The elements form a tree. The symbols fu ri za pick a child and ru picks the parent.
x93 has fu: x130, ri: x954, za: x368
x130 has fu: x610, ri: x388, za: x785
x954 has fu: x245
x368 has fu: x439, ri: x829, za: x627
x610 has fu: x69, ri: x480, za: x86
x388 has fu: x897
x785 has fu: x13, ri: x507, za: x2
x245 has ri: x571, za: x902
x439 has fu: x524, ri: x878, za: x662
x829 has ri: x929
x627 has fu: x726
x69 has ri: x112
x480 has fu: x382, ri: x29, za: x89
x86 has ri: x601, za: x442
x897 has fu: x747, ri: x855, za: x907
x13 has fu: x166, ri: x967, za: x387
x507 has fu: x378, za: x710
x2 has fu: x666, ri: x180, za: x596
x571 has ri: x304
x902 has fu: x233, ri: x196, za: x841
x524 has ri: x10
x878 has fu: x325, ri: x349, za: x585
x662 has fu: x303, za: x988
x929 has fu: x789, ri: x73, za: x64
x726 has za: x50

In the rows, 44 means zero.

Each walk starts at a row, and each symbol moves it to the next element.
Each answer is a row, close to the row of the element it stands for.
---
[52, 31, 44, 48, 69, 35, 52, 55, 25, 58, 37, 27, 39, 39, 44, 41, 74, 85, 34, 38, 30]
ru -> [54, 33, 47, 41, 69, 32, 58, 44, 41, 62, 43, 25, 38, 38, 44, 40, 77, 86, 37, 36, 33]
ri -> [56, 31, 46, 44, 71, 31, 60, 54, 24, 57, 37, 34, 38, 39, 46, 41, 72, 84, 38, 36, 28]
ru -> [53, 33, 47, 45, 71, 35, 57, 45, 39, 62, 42, 31, 39, 45, 40, 42, 78, 86, 38, 40, 33]
ru -> [55, 41, 44, 47, 74, 42, 36, 47, 42, 51, 47, 27, 37, 54, 39, 40, 78, 90, 39, 44, 38]
ri -> [54, 41, 47, 42, 71, 35, 30, 44, 45, 17, 46, 30, 41, 45, 42, 41, 78, 83, 41, 51, 41]
ru -> [61, 41, 47, 41, 68, 47, 35, 42, 46, 48, 43, 27, 38, 52, 43, 38, 77, 87, 46, 45, 36]
fu -> [51, 37, 44, 40, 70, 31, 59, 46, 42, 59, 44, 27, 41, 41, 45, 43, 77, 84, 40, 41, 42]
ru -> [55, 37, 45, 44, 72, 46, 39, 46, 43, 43, 47, 30, 38, 56, 41, 41, 74, 88, 39, 51, 39]
za -> [57, 38, 46, 47, 67, 69, 26, 41, 49, 60, 42, 30, 40, 53, 44, 43, 70, 83, 40, 47, 44]
fu -> [54, 40, 46, 45, 68, 69, 25, 53, 55, 59, 61, 29, 41, 47, 39, 43, 71, 83, 41, 37, 41]
ru -> [53, 37, 44, 43, 67, 68, 30, 44, 43, 65, 47, 27, 40, 53, 38, 43, 69, 82, 38, 44, 39]
fu -> [51, 39, 44, 45, 68, 68, 26, 55, 55, 64, 65, 29, 41, 49, 43, 44, 72, 81, 41, 39, 40]
ru -> [55, 38, 45, 47, 69, 70, 30, 48, 48, 57, 47, 28, 41, 55, 41, 38, 72, 83, 41, 44, 44]
ru -> [61, 37, 47, 46, 74, 40, 38, 46, 47, 41, 47, 27, 39, 50, 43, 42, 77, 89, 39, 47, 37]
fu -> [55, 36, 42, 40, 70, 29, 59, 44, 46, 65, 45, 24, 41, 43, 41, 43, 76, 86, 39, 42, 35]
---
[42, 45, 44, 45, 33, 45, 38, 45, 46, 44, 43, 25, 52, 56, 38, 39, 80, 96, 40, 49, 44]
ri -> [56, 41, 43, 43, 17, 47, 37, 45, 47, 47, 45, 29, 66, 52, 45, 40, 80, 84, 43, 45, 35]
ri -> [55, 39, 46, 48, 19, 31, 23, 46, 48, 19, 46, 30, 60, 41, 49, 47, 74, 80, 40, 50, 42]
ru -> [56, 40, 43, 48, 20, 46, 36, 47, 42, 47, 48, 29, 66, 51, 41, 38, 75, 88, 41, 43, 40]
ri -> [56, 38, 43, 49, 19, 34, 29, 45, 42, 16, 47, 27, 64, 39, 49, 45, 72, 84, 42, 45, 40]
ru -> [57, 36, 43, 41, 15, 45, 36, 43, 44, 41, 46, 28, 65, 49, 45, 43, 78, 83, 42, 43, 45]
ru -> [42, 45, 45, 43, 34, 43, 34, 46, 46, 42, 45, 25, 51, 58, 40, 40, 75, 93, 42, 47, 45]
za -> [15, 44, 45, 41, 18, 44, 37, 43, 42, 44, 44, 28, 41, 54, 40, 41, 70, 88, 46, 47, 46]
ru -> [43, 46, 44, 47, 32, 47, 33, 43, 43, 48, 45, 20, 47, 59, 38, 39, 76, 96, 41, 44, 41]
ru -> [39, 52, 38, 40, 19, 48, 43, 46, 47, 48, 46, 30, 53, 92, 23, 58, 38, 44, 48, 48, 49]
za -> [42, 45, 46, 47, 33, 42, 34, 46, 40, 44, 49, 20, 42, 61, 36, 42, 76, 97, 37, 43, 45]
ru -> [42, 47, 31, 43, 18, 47, 41, 46, 43, 46, 47, 26, 51, 95, 21, 56, 40, 42, 53, 50, 48]
za -> [42, 43, 47, 45, 31, 51, 34, 43, 46, 46, 43, 28, 50, 58, 35, 40, 79, 97, 35, 44, 40]
za -> [19, 43, 44, 47, 19, 47, 36, 43, 46, 45, 46, 30, 40, 53, 45, 42, 75, 85, 45, 47, 45]
fu -> [19, 41, 42, 42, 18, 37, 62, 50, 38, 64, 46, 29, 40, 43, 47, 37, 66, 86, 43, 46, 39]
ru -> [16, 42, 47, 39, 16, 48, 41, 41, 43, 48, 43, 30, 39, 48, 47, 41, 75, 86, 45, 45, 47]
---
[56, 47, 39, 48, 73, 32, 76, 57, 21, 59, 32, 64, 38, 39, 49, 44, 30, 18, 41, 38, 49]
ru -> [56, 50, 39, 45, 78, 27, 77, 45, 40, 64, 45, 62, 44, 43, 46, 43, 25, 17, 44, 47, 51]
ru -> [59, 46, 36, 43, 84, 42, 58, 42, 45, 48, 47, 69, 34, 53, 45, 41, 19, 8, 41, 45, 44]
za -> [59, 38, 47, 43, 74, 79, 44, 45, 44, 67, 46, 61, 36, 53, 53, 43, 21, 14, 39, 44, 40]
ru -> [61, 47, 44, 46, 83, 45, 55, 40, 43, 46, 45, 69, 36, 56, 42, 42, 20, 11, 42, 45, 45]
ru -> [46, 49, 42, 41, 25, 46, 57, 46, 44, 47, 48, 71, 54, 70, 36, 37, 16, 7, 42, 46, 49]
za -> [10, 40, 45, 44, 10, 45, 53, 42, 43, 48, 48, 70, 36, 54, 40, 38, 19, 13, 45, 43, 46]
ri -> [14, 47, 45, 45, 12, 32, 40, 44, 48, 10, 45, 63, 40, 40, 45, 39, 31, 16, 50, 47, 48]
fu -> [18, 52, 40, 42, 16, 34, 46, 55, 56, 14, 62, 62, 38, 31, 40, 40, 26, 22, 53, 49, 51]
ru -> [17, 49, 40, 44, 14, 30, 38, 42, 47, 12, 48, 60, 41, 45, 46, 40, 28, 19, 51, 44, 46]
ru -> [7, 43, 44, 46, 6, 49, 53, 43, 44, 46, 43, 68, 37, 53, 40, 36, 19, 12, 43, 44, 47]
ri -> [17, 46, 41, 42, 15, 30, 42, 43, 47, 10, 47, 63, 38, 42, 45, 44, 25, 18, 46, 46, 47]
fu -> [21, 50, 39, 42, 22, 30, 43, 54, 60, 15, 61, 60, 37, 41, 46, 36, 27, 19, 52, 46, 50]
ru -> [16, 50, 41, 42, 15, 29, 39, 45, 47, 12, 44, 67, 38, 44, 46, 40, 27, 22, 48, 44, 50]
fu -> [13, 50, 42, 45, 17, 34, 39, 54, 55, 16, 65, 59, 40, 37, 43, 36, 29, 22, 51, 43, 54]
ru -> [13, 48, 43, 44, 11, 29, 37, 43, 45, 13, 46, 64, 39, 43, 41, 41, 27, 18, 45, 44, 47]
---
[15, 47, 45, 42, 12, 32, 37, 45, 44, 11, 44, 58, 38, 42, 46, 35, 26, 17, 51, 44, 47]
za -> [15, 49, 40, 43, 16, 27, 41, 24, 51, 10, 37, 62, 39, 35, 45, 37, 23, 22, 48, 49, 48]
ru -> [13, 46, 42, 44, 17, 29, 41, 44, 53, 15, 48, 60, 39, 47, 43, 37, 29, 18, 48, 48, 46]
fu -> [14, 53, 43, 42, 19, 27, 43, 55, 53, 14, 65, 60, 39, 38, 47, 37, 28, 22, 51, 43, 53]
ru -> [13, 47, 42, 43, 17, 31, 43, 46, 50, 10, 42, 64, 39, 44, 47, 43, 25, 17, 50, 44, 49]
fu -> [19, 53, 39, 43, 15, 34, 40, 55, 57, 14, 61, 64, 38, 36, 41, 41, 28, 22, 50, 41, 54]
ru -> [13, 47, 45, 39, 15, 28, 40, 45, 47, 9, 44, 63, 36, 45, 47, 36, 26, 19, 47, 45, 49]
za -> [16, 51, 43, 43, 12, 31, 40, 25, 55, 15, 36, 62, 38, 37, 48, 39, 27, 21, 49, 48, 52]
ru -> [17, 48, 41, 43, 15, 27, 37, 48, 48, 12, 47, 62, 39, 40, 45, 41, 26, 21, 46, 44, 49]
za -> [15, 47, 39, 46, 21, 29, 41, 24, 52, 16, 34, 59, 35, 36, 42, 39, 27, 25, 50, 49, 48]
ru -> [10, 46, 40, 44, 15, 30, 37, 44, 46, 9, 45, 62, 37, 43, 44, 37, 26, 18, 49, 44, 50]
fu -> [16, 50, 43, 40, 15, 32, 44, 55, 57, 12, 64, 61, 36, 34, 44, 40, 27, 23, 54, 46, 53]
ru -> [19, 48, 43, 45, 15, 30, 43, 46, 47, 10, 45, 63, 35, 46, 45, 39, 27, 20, 47, 44, 51]
za -> [18, 47, 45, 42, 14, 30, 38, 28, 50, 15, 35, 66, 40, 37, 44, 41, 27, 21, 45, 50, 49]
ru -> [15, 50, 41, 43, 14, 28, 39, 46, 42, 13, 49, 62, 40, 43, 48, 40, 23, 17, 47, 46, 46]
za -> [15, 48, 41, 44, 16, 30, 41, 26, 56, 14, 31, 63, 38, 40, 49, 40, 27, 21, 50, 49, 48]
---
[54, 36, 45, 43, 71, 46, 38, 42, 44, 47, 39, 26, 38, 54, 42, 37, 82, 88, 44, 46, 39]
ru -> [44, 43, 46, 44, 31, 46, 35, 43, 45, 46, 41, 24, 47, 59, 36, 39, 73, 92, 42, 46, 48]
za -> [16, 49, 44, 45, 14, 48, 39, 40, 44, 43, 46, 24, 41, 50, 44, 40, 76, 84, 41, 48, 43]
ru -> [45, 44, 41, 46, 35, 47, 35, 47, 45, 45, 40, 24, 49, 59, 39, 38, 78, 93, 46, 48, 45]
ri -> [55, 41, 46, 42, 18, 45, 35, 43, 43, 46, 46, 29, 64, 54, 46, 40, 76, 88, 41, 49, 40]
ri -> [54, 38, 44, 47, 20, 34, 32, 44, 46, 19, 45, 32, 65, 44, 47, 41, 71, 85, 41, 46, 39]
ru -> [55, 41, 46, 42, 18, 49, 35, 44, 47, 44, 47, 28, 63, 49, 41, 43, 74, 89, 43, 46, 39]
ri -> [48, 41, 47, 46, 21, 32, 28, 38, 46, 14, 44, 30, 60, 43, 50, 44, 72, 84, 42, 45, 40]
ru -> [56, 37, 42, 45, 18, 47, 40, 47, 46, 45, 47, 27, 65, 53, 36, 42, 77, 88, 37, 44, 44]
ri -> [54, 39, 46, 44, 20, 34, 30, 50, 46, 20, 45, 29, 64, 45, 44, 42, 73, 86, 45, 44, 40]
ri -> [52, 41, 45, 44, 23, 33, 28, 53, 31, 21, 38, 27, 64, 40, 48, 40, 69, 85, 48, 48, 39]
ru -> [51, 37, 45, 47, 21, 39, 28, 43, 46, 19, 45, 30, 64, 45, 50, 44, 73, 81, 46, 45, 40]
ri -> [50, 39, 43, 43, 26, 33, 32, 56, 33, 19, 38, 30, 64, 36, 45, 42, 72, 81, 45, 52, 43]
ru -> [55, 41, 45, 48, 19, 37, 28, 43, 48, 18, 45, 30, 61, 42, 49, 42, 70, 85, 40, 48, 38]
za -> [52, 41, 45, 45, 20, 32, 31, 29, 55, 18, 36, 28, 59, 38, 49, 38, 75, 81, 42, 50, 39]
ru -> [55, 41, 44, 47, 20, 31, 29, 44, 44, 21, 44, 30, 62, 42, 49, 43, 71, 86, 40, 45, 39]
---
[56, 54, 40, 38, 69, 72, 24, 55, 57, 63, 64, 29, 41, 49, 46, 68, 27, 21, 45, 47, 53]
ru -> [57, 51, 40, 38, 72, 73, 21, 45, 47, 63, 43, 26, 41, 54, 42, 67, 30, 19, 46, 44, 53]
fu -> [56, 48, 42, 37, 70, 69, 26, 52, 56, 60, 64, 28, 42, 49, 46, 66, 34, 19, 45, 44, 48]
ru -> [60, 53, 40, 41, 74, 70, 23, 41, 47, 64, 49, 25, 41, 53, 40, 71, 34, 20, 45, 45, 53]
ri -> [53, 48, 39, 39, 72, 73, 23, 55, 25, 60, 37, 25, 37, 50, 37, 68, 28, 21, 44, 42, 52]
ru -> [58, 53, 41, 40, 73, 74, 23, 41, 46, 62, 47, 25, 38, 52, 46, 70, 28, 21, 45, 39, 51]
za -> [59, 48, 40, 38, 74, 70, 28, 23, 56, 61, 32, 29, 39, 50, 38, 69, 32, 25, 44, 39, 51]
ru -> [56, 51, 42, 40, 75, 74, 23, 45, 46, 66, 43, 28, 36, 53, 40, 70, 31, 20, 48, 46, 54]
za -> [55, 51, 39, 37, 71, 74, 26, 25, 55, 62, 36, 23, 37, 48, 39, 71, 31, 24, 44, 44, 47]
ru -> [58, 55, 43, 39, 72, 71, 25, 46, 48, 63, 47, 23, 36, 51, 43, 68, 30, 20, 46, 44, 52]
ru -> [57, 50, 42, 40, 78, 45, 38, 43, 42, 45, 48, 26, 39, 57, 33, 75, 23, 14, 53, 44, 49]
ri -> [57, 49, 42, 39, 76, 30, 25, 46, 47, 12, 44, 28, 43, 40, 35, 62, 31, 19, 54, 47, 49]
ri -> [54, 52, 46, 39, 70, 32, 28, 55, 27, 16, 34, 32, 39, 37, 41, 63, 31, 20, 53, 49, 50]
ru -> [59, 52, 45, 43, 74, 31, 22, 44, 47, 14, 45, 25, 40, 40, 38, 67, 28, 18, 50, 49, 51]
ru -> [58, 54, 42, 38, 80, 44, 34, 46, 42, 46, 43, 23, 39, 57, 36, 72, 23, 17, 48, 39, 52]
ru -> [41, 41, 41, 43, 33, 48, 35, 46, 46, 51, 52, 16, 47, 60, 29, 80, 17, 10, 48, 40, 46]
---
[55, 48, 43, 42, 71, 30, 27, 56, 30, 18, 35, 23, 38, 35, 39, 64, 32, 22, 53, 47, 53]
ru -> [55, 50, 42, 39, 75, 28, 24, 44, 49, 12, 47, 24, 36, 44, 32, 68, 24, 23, 50, 48, 48]
ri -> [56, 54, 43, 44, 72, 30, 28, 54, 27, 12, 35, 28, 42, 37, 39, 67, 28, 22, 52, 49, 51]
ru -> [57, 53, 41, 41, 73, 31, 17, 43, 45, 13, 44, 23, 41, 41, 36, 67, 27, 18, 53, 49, 50]
ru -> [61, 52, 41, 40, 79, 44, 32, 41, 45, 43, 50, 20, 37, 50, 36, 71, 25, 14, 54, 48, 50]
ru -> [40, 45, 41, 42, 31, 45, 33, 43, 46, 51, 45, 19, 48, 62, 27, 79, 18, 9, 53, 41, 47]
ru -> [40, 48, 40, 42, 20, 46, 39, 45, 48, 50, 45, 29, 54, 95, 22, 57, 40, 39, 48, 52, 48]
fu -> [40, 51, 37, 45, 27, 47, 56, 45, 41, 47, 43, 73, 49, 68, 41, 34, 15, 6, 44, 45, 53]
za -> [11, 45, 42, 42, 8, 41, 52, 42, 43, 47, 48, 66, 40, 54, 42, 37, 22, 16, 48, 42, 46]
fu -> [15, 46, 45, 43, 17, 31, 76, 45, 34, 62, 42, 62, 42, 45, 45, 38, 26, 20, 45, 40, 44]
ru -> [10, 45, 47, 42, 10, 48, 57, 44, 42, 49, 48, 61, 41, 55, 39, 42, 22, 14, 46, 45, 42]
za -> [10, 40, 41, 43, 13, 75, 38, 45, 44, 63, 43, 64, 39, 51, 43, 39, 25, 18, 46, 44, 40]
ru -> [10, 45, 45, 39, 6, 44, 58, 41, 44, 43, 48, 65, 39, 52, 41, 38, 21, 14, 41, 41, 46]
ru -> [43, 49, 37, 43, 29, 47, 59, 48, 46, 47, 48, 73, 47, 68, 35, 38, 17, 4, 39, 43, 51]
fu -> [63, 44, 45, 41, 81, 42, 57, 47, 46, 47, 44, 68, 36, 54, 46, 39, 18, 9, 37, 45, 49]
ru -> [43, 52, 37, 45, 28, 42, 59, 42, 42, 48, 45, 76, 52, 71, 37, 38, 13, 3, 45, 44, 53]
---
[18, 47, 47, 42, 17, 32, 77, 30, 50, 59, 35, 61, 36, 37, 48, 43, 25, 19, 47, 41, 47]
ru -> [14, 46, 43, 45, 19, 31, 76, 43, 41, 64, 46, 65, 40, 40, 47, 39, 26, 18, 49, 43, 43]
ru -> [8, 46, 43, 47, 11, 41, 54, 47, 47, 47, 41, 66, 34, 52, 41, 40, 21, 12, 43, 46, 44]
fu -> [16, 50, 45, 49, 14, 32, 77, 44, 39, 66, 46, 61, 39, 41, 47, 39, 30, 22, 47, 40, 41]
ri -> [20, 48, 46, 44, 18, 31, 75, 58, 25, 65, 32, 61, 41, 40, 47, 43, 26, 22, 46, 40, 49]
ru -> [15, 42, 47, 43, 14, 32, 75, 46, 39, 60, 46, 60, 41, 45, 44, 38, 25, 20, 45, 45, 43]
ri -> [18, 47, 46, 46, 19, 33, 79, 57, 25, 59, 38, 59, 39, 38, 49, 38, 26, 24, 50, 41, 48]
ru -> [13, 44, 44, 44, 18, 33, 77, 45, 38, 65, 42, 61, 36, 45, 39, 43, 27, 23, 46, 40, 45]
ru -> [8, 43, 46, 41, 11, 44, 55, 45, 41, 46, 45, 65, 38, 55, 42, 40, 23, 18, 43, 48, 42]
ri -> [14, 53, 43, 44, 13, 26, 39, 46, 48, 11, 45, 67, 38, 40, 42, 40, 27, 22, 47, 44, 51]
za -> [16, 49, 44, 48, 21, 34, 42, 23, 53, 14, 35, 61, 39, 36, 47, 40, 29, 20, 49, 53, 51]
ru -> [13, 48, 44, 41, 14, 30, 38, 46, 51, 11, 43, 65, 40, 42, 48, 39, 24, 18, 49, 44, 49]
za -> [12, 52, 42, 46, 18, 28, 41, 28, 54, 12, 35, 59, 35, 34, 48, 42, 27, 20, 50, 53, 45]
ru -> [18, 51, 39, 43, 14, 28, 37, 48, 49, 8, 46, 60, 40, 44, 45, 41, 28, 16, 47, 48, 53]
za -> [15, 49, 42, 44, 15, 32, 40, 26, 58, 15, 35, 59, 40, 33, 43, 41, 23, 22, 49, 48, 51]
ru -> [15, 49, 43, 40, 14, 31, 41, 47, 42, 10, 46, 65, 36, 41, 43, 39, 24, 20, 44, 44, 47]
---
[16, 44, 47, 43, 12, 77, 41, 44, 48, 67, 47, 59, 35, 52, 45, 40, 26, 21, 43, 44, 42]
ri -> [14, 40, 47, 48, 15, 75, 41, 55, 29, 61, 36, 63, 38, 51, 40, 39, 26, 21, 49, 45, 42]
ru -> [13, 44, 40, 44, 13, 78, 39, 43, 49, 61, 48, 62, 38, 59, 44, 36, 28, 19, 46, 45, 42]
ri -> [18, 40, 46, 47, 15, 76, 40, 54, 25, 64, 35, 62, 33, 51, 45, 38, 33, 21, 45, 46, 41]
ru -> [19, 41, 43, 44, 12, 75, 39, 43, 45, 66, 43, 65, 37, 54, 42, 42, 25, 22, 47, 48, 40]
fu -> [13, 42, 45, 48, 16, 76, 39, 55, 55, 67, 68, 60, 38, 49, 51, 36, 25, 20, 47, 45, 40]
ru -> [14, 38, 42, 44, 14, 73, 39, 45, 44, 64, 45, 63, 35, 55, 48, 38, 26, 22, 43, 49, 37]
ru -> [13, 42, 46, 44, 12, 44, 56, 45, 42, 50, 44, 69, 37, 53, 43, 38, 21, 15, 42, 45, 49]
ri -> [13, 47, 42, 44, 18, 31, 43, 46, 49, 6, 47, 63, 39, 44, 48, 40, 25, 18, 48, 46, 46]
fu -> [16, 51, 40, 44, 14, 34, 42, 52, 55, 13, 66, 61, 46, 39, 43, 35, 27, 22, 54, 42, 50]
ru -> [17, 47, 41, 42, 14, 30, 43, 46, 49, 12, 45, 63, 37, 39, 46, 39, 25, 17, 45, 44, 49]
za -> [18, 51, 44, 43, 17, 35, 39, 26, 56, 15, 40, 64, 40, 33, 45, 41, 27, 18, 47, 51, 49]
ru -> [14, 48, 43, 49, 10, 32, 44, 43, 49, 12, 42, 64, 38, 44, 45, 40, 25, 19, 46, 46, 49]
za -> [12, 47, 43, 42, 20, 33, 41, 24, 56, 16, 36, 60, 39, 33, 42, 35, 27, 22, 46, 48, 48]
ru -> [10, 50, 45, 43, 20, 32, 43, 44, 47, 14, 43, 63, 38, 42, 45, 41, 26, 19, 49, 44, 51]
fu -> [11, 50, 41, 44, 16, 31, 42, 55, 55, 18, 66, 63, 41, 38, 43, 38, 21, 22, 51, 45, 46]
---
[55, 56, 42, 49, 77, 30, 41, 46, 48, 7, 46, 62, 40, 44, 46, 37, 26, 16, 40, 35, 52]
ru -> [62, 45, 39, 46, 86, 42, 52, 46, 43, 47, 44, 67, 35, 56, 48, 38, 21, 6, 37, 43, 49]
ru -> [38, 51, 37, 45, 26, 50, 60, 45, 45, 50, 46, 74, 53, 61, 35, 36, 13, 5, 40, 44, 52]
za -> [9, 46, 43, 46, 12, 47, 57, 43, 42, 46, 45, 62, 37, 53, 41, 36, 23, 14, 44, 47, 45]
ri -> [13, 49, 41, 45, 14, 26, 42, 49, 49, 10, 44, 61, 38, 40, 46, 38, 29, 23, 50, 45, 48]
fu -> [19, 51, 39, 41, 16, 32, 44, 53, 56, 11, 63, 61, 37, 36, 44, 40, 27, 24, 54, 47, 50]
ru -> [15, 48, 37, 43, 15, 31, 41, 43, 46, 10, 46, 62, 41, 43, 46, 42, 24, 20, 48, 46, 48]
za -> [16, 48, 44, 46, 19, 33, 36, 23, 55, 18, 30, 59, 35, 36, 45, 41, 28, 20, 48, 49, 47]
ru -> [15, 49, 43, 42, 13, 29, 39, 43, 46, 9, 43, 65, 37, 42, 47, 36, 31, 20, 48, 45, 43]
fu -> [17, 50, 41, 39, 15, 30, 40, 51, 54, 16, 65, 62, 37, 37, 42, 39, 25, 19, 54, 48, 56]
ru -> [11, 48, 41, 43, 11, 31, 42, 45, 49, 14, 41, 62, 39, 42, 47, 43, 23, 19, 44, 45, 50]
fu -> [16, 52, 41, 41, 17, 29, 40, 54, 52, 13, 66, 62, 39, 37, 46, 39, 29, 19, 52, 46, 49]
ru -> [18, 46, 42, 39, 13, 27, 40, 45, 47, 13, 46, 59, 44, 42, 43, 41, 26, 15, 47, 46, 50]
fu -> [19, 55, 42, 44, 19, 30, 38, 53, 57, 16, 62, 59, 35, 38, 45, 36, 25, 23, 54, 44, 50]
ru -> [17, 52, 45, 43, 11, 29, 40, 44, 47, 10, 44, 61, 40, 41, 46, 40, 24, 20, 45, 49, 48]
ru -> [9, 45, 39, 41, 8, 46, 55, 42, 47, 43, 45, 66, 35, 56, 39, 43, 21, 13, 40, 46, 46]
---
[54, 42, 45, 44, 22, 32, 31, 54, 32, 17, 37, 30, 59, 36, 46, 42, 74, 85, 43, 48, 44]
ru -> [55, 38, 44, 48, 19, 31, 26, 45, 47, 19, 44, 30, 62, 39, 45, 40, 73, 78, 41, 47, 38]
ri -> [55, 43, 49, 44, 21, 33, 30, 54, 35, 17, 38, 31, 61, 38, 48, 40, 66, 79, 45, 50, 44]
ru -> [49, 38, 44, 47, 21, 35, 28, 44, 45, 19, 48, 27, 60, 43, 49, 38, 75, 84, 45, 47, 40]
fu -> [55, 40, 46, 42, 19, 33, 31, 54, 54, 18, 60, 34, 63, 39, 50, 42, 68, 82, 40, 47, 41]
ru -> [58, 37, 46, 49, 21, 31, 23, 45, 49, 14, 41, 31, 57, 42, 50, 45, 73, 83, 43, 46, 40]
ru -> [56, 38, 45, 45, 18, 45, 38, 46, 40, 44, 46, 26, 63, 52, 42, 45, 75, 88, 46, 45, 41]
ri -> [56, 43, 47, 47, 16, 31, 31, 44, 46, 16, 47, 29, 60, 40, 50, 42, 71, 80, 40, 47, 40]
fu -> [57, 40, 46, 46, 25, 34, 26, 51, 52, 19, 61, 32, 61, 37, 47, 41, 73, 80, 39, 43, 39]
ru -> [51, 40, 45, 46, 22, 33, 28, 43, 46, 19, 42, 27, 62, 42, 48, 43, 73, 81, 42, 46, 43]
ri -> [54, 43, 43, 41, 23, 34, 30, 49, 30, 24, 39, 29, 63, 40, 48, 42, 68, 81, 40, 52, 39]
ru -> [51, 40, 51, 48, 21, 32, 27, 45, 43, 17, 44, 29, 60, 42, 44, 40, 69, 84, 41, 48, 42]
ru -> [56, 40, 47, 45, 16, 48, 37, 43, 46, 44, 47, 28, 65, 52, 39, 44, 73, 92, 40, 41, 39]
ri -> [54, 40, 47, 46, 22, 33, 26, 43, 50, 16, 44, 30, 62, 42, 47, 45, 74, 82, 43, 44, 42]
ri -> [55, 46, 42, 44, 24, 35, 31, 53, 30, 20, 37, 33, 61, 35, 45, 47, 70, 82, 45, 48, 39]
ru -> [55, 39, 47, 47, 21, 34, 28, 44, 49, 15, 43, 29, 61, 42, 49, 42, 72, 79, 46, 41, 36]
---
[53, 40, 44, 45, 67, 34, 25, 46, 47, 20, 44, 28, 38, 40, 39, 41, 75, 83, 44, 47, 38]
ru -> [55, 42, 42, 42, 69, 48, 35, 43, 45, 46, 48, 31, 38, 51, 42, 39, 80, 91, 41, 49, 37]
ru -> [41, 44, 44, 47, 34, 48, 37, 43, 42, 44, 46, 25, 46, 63, 36, 38, 78, 95, 37, 49, 43]
za -> [19, 47, 45, 46, 13, 45, 42, 41, 49, 47, 42, 26, 40, 55, 44, 43, 74, 87, 45, 47, 41]
ru -> [43, 43, 44, 45, 37, 46, 35, 45, 45, 46, 45, 29, 50, 59, 36, 40, 80, 94, 41, 47, 44]
fu -> [57, 40, 45, 48, 70, 45, 41, 48, 45, 45, 44, 27, 40, 52, 39, 42, 79, 91, 44, 46, 39]
fu -> [51, 34, 47, 38, 71, 29, 55, 46, 36, 61, 50, 28, 36, 40, 47, 38, 76, 89, 40, 38, 36]
ri -> [54, 25, 45, 45, 69, 38, 58, 54, 25, 61, 40, 28, 39, 37, 44, 41, 73, 85, 39, 37, 33]
